Below is a small trained network, with its code and all its weights. Each question gives an input and a class and asks what happens when units are switched off, that is, made to give their printed mean instead of their output.

import numpy as np


def w(rows, s, z=0):
    codes = np.array(rows[::2]) - 128.0
    scale = np.full(codes.shape[1], s)
    scale[-1] = z or s
    return codes * scale


def f(y):
    return y / 2 * (1 + np.tanh(0.7978845608 * (y + 0.044715 * y**3)))


def log_softmax(a):
    a = a - a.max(-1, keepdims=True)
    return a - np.log(np.exp(a).sum(-1, keepdims=True))


def net(x, mask):
    res = np.array(x, float).reshape(1, 4) / 4 @ E
    y = f(res @ A[0][:, :-1].T + A[0][:, -1])
    res = res + np.where(mask, y, B[0][:, -1]) @ B[0][:, :-1]
    return log_softmax(res[-1] @ U[:, :-1].T + U[:, -1])


A, B = {}, {}
E = w([
[250,188,95,24],'x0',
[211,101,163,254],'x1',
[186,24,151,141],'x2',
[110,140,51,176],'x3',
],0.0096)
A[0] = w([
[130,155,55,173,106],'N1',
[140,109,130,85,90],'N2',
[115,208,93,133,76],'N3',
[117,130,119,149,54],'N4',
[136,103,250,177,189],'N5',
[118,87,232,99,158],'N6',
[177,191,92,24,130],'N7',
[176,149,83,194,253],'N8',
[46,52,109,120,205],'N9',
[108,208,129,118,123],'N10',
[124,120,56,181,86],'N11',
[90,88,90,40,62],'N12',
[119,225,115,122,129],'N13',
[87,218,149,115,157],'N14',
[89,80,189,119,175],'N15',
[108,144,108,200,146],'N16',
[65,112,167,173,190],'N17',
[139,76,138,190,238],'N18',
],0.013,0.0058)
B[0] = w([
[158,169,91,59,164],'N1',
[187,147,152,150,149],'N2',
[74,128,106,106,169],'N3',
[156,156,147,163,127],'N4',
[105,72,70,94,215],'N5',
[160,79,179,109,191],'N6',
[112,234,116,150,253],'N7',
[120,194,16,88,204],'N8',
[178,150,105,173,225],'N9',
[17,105,91,79,176],'N10',
[208,178,90,134,164],'N11',
[174,176,182,136,195],'N12',
[55,111,93,81,187],'N13',
[5,70,77,38,195],'N14',
[165,83,132,133,188],'N15',
[138,209,47,138,188],'N16',
[196,110,37,151,218],'N17',
[155,90,2,94,217],'N18',
],0.0091,0.013)
U = w([
[28,33,90,79,189],'0',
[101,49,197,142,11],'1',
[216,46,180,85,240],'2',
[155,167,100,143,249],'3',
[197,118,202,171,13],'4',
[125,83,85,211,55],'5',
[103,72,254,162,2],'6',
[103,221,195,47,163],'7',
],0.0097,0.0058)

Each question gives the input, the list of numbers given to net, and the class t.
The units are the neurons (one row each of A and B). Each row of codes is followed by its name. A weight is (code - 128) times the scale printed after its matrix; where a second scale follows, it is the last column's (A, B and U).
mask holds one flag per neuron, in row order. A switched-off neuron (its flag False) gives its mean, the last column of its row in B, instead of its output. The means were averaged over made-up inputs and are rounded, as every weight is.
A unit's drop is (log p(t) with every unit on - log p(t) with that unit switched off) / (log p(t) with every unit on - log p(t) with every unit switched off).
The circuit of an input: a set's keep is (log p(t) with only the set's units on - log p(t) with every unit switched off) / (log p(t) with every unit on - log p(t) with every unit switched off). Starting from the 12 units with the biggest drops (on a tie, the unit counted first), units are removed one at a time, each time the one whose removal leaves the highest keep (on an exact tie, the one counted first), for as long as the keep stays at least 0.8.
circuit, biggest first: the units of the circuit, biggest drop first
most important unit: the unit with the biggest drop
top k neurons: the k neurons with the biggest drops, biggest first
drop when u is switched off: that unit's drop, to one decimal
input [-5,4,8,-8], class 2: most important unit -> N6
input [2,-4,-4,6], class 0: top 3 neurons -> (N14 N10 N13)
input [-1,5,1,-6], class 2: circuit, biggest first -> (N6 N7)
input [4,0,-1,8], class 7: circuit, biggest first -> (N17 N18 N9)
input [5,0,1,-3], class 7: circuit, biggest first -> (N17 N18)
input [-1,-1,4,3], class 5: circuit, biggest first -> (N14 N7 N1 N13)
input [-7,-2,4,-2], class 5: circuit, biggest first -> (N9 N17)
input [3,-5,-7,-1], class 0: top 3 neurons -> (N14 N10 N13)
input [5,3,-5,-7], class 7: top 2 neurons -> (N7 N18)
input [-2,2,3,-7], class 2: top 2 neurons -> (N14 N6)
input [6,-5,-4,4], class 7: top 2 neurons -> (N7 N12)
input [0,8,8,-3], class 0: top 2 neurons -> (N5 N18)
input [3,4,-2,-5], class 7: top 2 neurons -> (N17 N18)
input [7,4,-5,0], class 7: most important unit -> N7
input [1,8,3,0], class 0: top 3 neurons -> (N5 N7 N9)
input [1,8,0,-8], class 2: drop when N10 is switched off -> 0.3
input [-6,-4,-2,7], class 5: drop when N7 is switched off -> 0.5
input [7,-3,1,7], class 7: drop when N5 is switched off -> 0.0
